[ 58.2  11.7   6.2  16.8  19.7  31.8  36.3  50.1  -2.0 -22.3  44.8  -7.8
  -2.0   3.9 -14.6 -22.4   8.0  17.3   6.6 -19.7 -24.4  42.9  31.8  24.1
 -12.0   4.1  22.4  35.9  32.7  44.7  32.3  13.2  24.0 -28.1  11.2  25.7] -> <155>
[ 58.2  11.7   6.2  16.8  19.7  31.8  36.3  23.4  -2.0 -20.3  44.8  -7.8
  -2.0   3.9 -14.6 -22.4   8.0  17.3   6.6 -19.7 -24.4  42.9  31.8  24.1
 -12.0   4.1  22.4  35.9  32.7  44.7  32.3  13.2  24.0 -28.1  11.2  25.7] -> <204>
[ 84.1  17.2  12.1  12.5  52.4  37.6  75.2  36.5  -5.5 -36.4  84.6 -10.2
   9.6  15.5  -9.4 -30.0   9.2  23.7   3.0  35.9 -23.1  56.4  14.1 -31.2
 -40.4  24.4  29.1  23.7  63.9  63.0  43.3  20.2  20.8 -30.0   7.6  26.2] -> <199>
[ 84.1  17.2  12.1  12.5  52.4  37.6  75.2  36.5  -5.5 -36.4  84.6 -10.2
   9.6  15.5  -9.4 -30.0  14.1  23.7   3.0 -31.2 -40.4  56.4  35.9  24.4
 -23.1   9.2  29.1  62.3  63.9  63.0  43.3  20.2  20.8 -30.0   7.6   3.2] -> <37>
asked: [ 58.2  11.7   6.2  16.8  19.7  31.8  36.3  23.4  -2.0 -20.3  44.8  -7.8
  -2.0   3.9 -14.6 -22.4   8.0  17.3   6.6 -19.7 -24.4  42.9  31.8  24.1
 -12.0   4.1  22.4  35.9  32.7  44.7  32.3  13.2  24.0 -28.1  11.2  25.7]
<204>
start: [ 14.1  23.7   3.0 -31.2 -40.4  56.4  35.9  24.4 -23.1   9.2]
<37>, 16
asked: [ 84.1  17.2  12.1  12.5  52.4  37.6  75.2  36.5  -5.5 -36.4  84.6 -10.2
   9.6  15.5  -9.4 -30.0   9.2  23.7   3.0  35.9 -23.1  56.4  14.1 -31.2
 -40.4  24.4  29.1  23.7  63.9  63.0  43.3  20.2  20.8 -30.0   7.6  26.2]
<199>
start: [ 50.1  -2.0 -22.3  44.8  -7.8  -2.0   3.9 -14.6]
<155>, 7
len: [ 58.2  11.7   6.2  16.8  19.7  31.8  36.3  50.1  -2.0 -22.3  44.8  -7.8
  -2.0   3.9]
14

